[[112 124 109 133]
 [118 126 120 128]
 [125 125 125 128]
 [129 124 126 129]
 [111 118 103 139]
 [133 123 130 126]
 [128 124 125 127]]
=>
[[127 125 124 128]
 [126 130 123 133]
 [139 103 118 111]
 [129 126 124 129]
 [128 125 125 125]
 [128 120 126 118]
 [133 109 124 112]]

[[121 116 133 136]
 [125 132 128 125]
 [120 128 135 134]
 [121 132 136 136]
 [121 142 142 141]
 [115 129 136 132]
 [136 106 113 117]]
=>
[[117 113 106 136]
 [132 136 129 115]
 [141 142 142 121]
 [136 136 132 121]
 [134 135 128 120]
 [125 128 132 125]
 [136 133 116 121]]

[[128 137 125 132 128 128 131 132 130]
 [127 131 133 121 128 128 133 130 129]
 [113 137 129 121 115 121 107 133 130]
 [138 128 134 131 131 129 138 124 115]
 [113 137 129 121 115 121 107 133 130]
 [131 122 122 131 127 127 126 127 131]]
=>
[[131 127 126 127 127 131 122 122 131]
 [130 133 107 121 115 121 129 137 113]
 [115 124 138 129 131 131 134 128 138]
 [130 133 107 121 115 121 129 137 113]
 [129 130 133 128 128 121 133 131 127]
 [130 132 131 128 128 132 125 137 128]]

[[136 120 131]
 [127 122 132]
 [131 120 125]
 [131 138 131]
 [129 146 134]
 [123 133 135]
 [125 131 128]
 [127 132 122]
 [132 156 119]
 [122 127 124]]
=>
[[124 127 122]
 [119 156 132]
 [122 132 127]
 [128 131 125]
 [135 133 123]
 [134 146 129]
 [131 138 131]
 [125 120 131]
 [132 122 127]
 [131 120 136]]

[[121 135 112 140 108 146 112 119 106 143 154 123 130 147 136 133]
 [128 131 155 154 127 137 144 102 140 133 112 141 115 153 131 118]
 [111 147 102 135 139 140 103 154 120 122 113 135 133 144 112 151]
 [134 113 102 113 108 144 134 107 153 154 149 131 136 130 125 155]
 [122 106 101 137 102 127 140 133 150 104 132 124 115 101 112 121]
 [138 157 129 132 139 134 125 128 119 152 119 119 119 116 109 136]]
=>
[[136 109 116 119 119 119 152 119 128 125 134 139 132 129 157 138]
 [121 112 101 115 124 132 104 150 133 140 127 102 137 101 106 122]
 [155 125 130 136 131 149 154 153 107 134 144 108 113 102 113 134]
 [151 112 144 133 135 113 122 120 154 103 140 139 135 102 147 111]
 [118 131 153 115 141 112 133 140 102 144 137 127 154 155 131 128]
 [133 136 147 130 123 154 143 106 119 112 146 108 140 112 135 121]]

[[131 137 123 154]
 [130 127 134 145]]
=>
[[145 134 127 130]
 [154 123 137 131]]

[[116 114 131 155 139 117 129 141 140 136]
 [145 155 118 127 113 120 131 126 126 124]
 [146 152 117 107 115 133 129 117 119 119]
 [134 141 120 115 120 133 126 115 123 120]
 [142 148 119 108 115 134 127 114 119 118]
 [138 140 125 104 119 139 127 116 117 120]]
=>
[[120 117 116 127 139 119 104 125 140 138]
 [118 119 114 127 134 115 108 119 148 142]
 [120 123 115 126 133 120 115 120 141 134]
 [119 119 117 129 133 115 107 117 152 146]
 [124 126 126 131 120 113 127 118 155 145]
 [136 140 141 129 117 139 155 131 114 116]]
---
[[135 127 123 135 134]
 [115 113 101 132 100]
 [127 132 123 129 128]
 [139 135 146 123 148]]
=>
[[127 123 135 134 135]
 [113 101 132 100 115]
 [132 123 129 128 127]
 [135 146 123 148 139]]

[[123 139 129 135 120 133 102 132 136 122 132 153 121 124 143]
 [121 106 101 141 157 122 156 101 118 101 118 128 147 120 117]
 [124 130 112 121 147 122 144 111 112 115 126 126 142 124 110]]
=>
[[139 129 135 120 133 102 132 136 122 132 153 121 124 143 123]
 [106 101 141 157 122 156 101 118 101 118 128 147 120 117 121]
 [130 112 121 147 122 144 111 112 115 126 126 142 124 110 124]]

[[112 124 112 118 134 131 103 128]
 [136 131 136 124 120 128 138 129]
 [132 128 136 128 122 129 139 130]
 [117 122 132 135 133 131 132 132]
 [123 124 135 135 128 131 138 132]
 [142 134 133 120 118 126 136 126]
 [127 126 136 132 125 130 139 131]]
=>
[[124 112 118 134 131 103 128 112]
 [131 136 124 120 128 138 129 136]
 [128 136 128 122 129 139 130 132]
 [122 132 135 133 131 132 132 117]
 [124 135 135 128 131 138 132 123]
 [134 133 120 118 126 136 126 142]
 [126 136 132 125 130 139 131 127]]

[[154 128]
 [148 127]]
=>
[[128 154]
 [127 148]]

[[136 145 130 116 134 137 119 139 122 132 128 137 113]
 [131 148 131 116 139 134 115 143 117 137 122 138 127]
 [140 145 131 115 133 137 118 140 121 135 129 138 117]
 [140 149 134 113 136 134 124 138 117 134 127 135 113]
 [137 146 131 115 136 134 120 136 120 134 127 134 114]
 [138 141 137 139 124 113 117 152 142 119 140 129 140]]
=>
[[145 130 116 134 137 119 139 122 132 128 137 113 136]
 [148 131 116 139 134 115 143 117 137 122 138 127 131]
 [145 131 115 133 137 118 140 121 135 129 138 117 140]
 [149 134 113 136 134 124 138 117 134 127 135 113 140]
 [146 131 115 136 134 120 136 120 134 127 134 114 137]
 [141 137 139 124 113 117 152 142 119 140 129 140 138]]

[[138 119]
 [131 127]
 [103 148]
 [114 145]
 [110 146]
 [144 113]]
=>
[[119 138]
 [127 131]
 [148 103]
 [145 114]
 [146 110]
 [113 144]]

[[118 126]
 [125 130]
 [124 125]
 [127 125]
 [151 126]
 [135 133]
 [115 130]
 [131 130]
 [142 132]
 [138 128]
 [135 128]]
=>
[[126 118]
 [130 125]
 [125 124]
 [125 127]
 [126 151]
 [133 135]
 [130 115]
 [130 131]
 [132 142]
 [128 138]
 [128 135]]
---
[[106 131 124]
 [148 136 137]
 [114 119 144]
 [148 136 137]
 [141 146 121]
 [148 136 137]
 [148 136 137]
 [105 131 124]]
=>
[[131 124 106]
 [136 137 148]
 [119 144 114]
 [136 137 148]
 [146 121 141]
 [136 137 148]
 [136 137 148]
 [131 124 105]]

[[124 120  99 142]
 [114 115 157 147]
 [136 123 124 129]
 [118 111 136 117]
 [140 125 150 116]
 [118 115 142 157]
 [118 123 138 118]
 [115 131 129 137]
 [112 114 119 141]
 [148 137 116 146]
 [151 104 146 139]
 [136 110 128 133]]
=>
[[ 99 142 124 120]
 [157 147 114 115]
 [124 129 136 123]
 [136 117 118 111]
 [150 116 140 125]
 [142 157 118 115]
 [138 118 118 123]
 [129 137 115 131]
 [119 141 112 114]
 [116 146 148 137]
 [146 139 151 104]
 [128 133 136 110]]

[[110 132 130 102 119]
 [134 113 136 133 114]
 [113 130 136 137 111]
 [131 128 137 124 126]
 [150 113 137 123 124]]
=>
[[102 119 110 132 130]
 [133 114 134 113 136]
 [137 111 113 130 136]
 [124 126 131 128 137]
 [123 124 150 113 137]]

[[127 128 119 126 123 133]
 [136 123 107 136 132 143]
 [129 127 117 129 126 134]
 [145 124 116 129 130 152]
 [136 123 110 137 133 141]
 [134 127 120 132 133 137]
 [128 126 127 129 128 129]]
=>
[[123 133 127 128 119 126]
 [132 143 136 123 107 136]
 [126 134 129 127 117 129]
 [130 152 145 124 116 129]
 [133 141 136 123 110 137]
 [133 137 134 127 120 132]
 [128 129 128 126 127 129]]

[[ 99 145 131 113]
 [124 108 147 142]]
=>
[[131 113  99 145]
 [147 142 124 108]]

[[118 137 114 141 143]
 [129 129 128 128 128]
 [137 121 140 117 115]
 [129 129 128 128 128]
 [109 107 114 144 118]]
=>
[[141 143 118 137 114]
 [128 128 129 129 128]
 [117 115 137 121 140]
 [128 128 129 129 128]
 [144 118 109 107 114]]
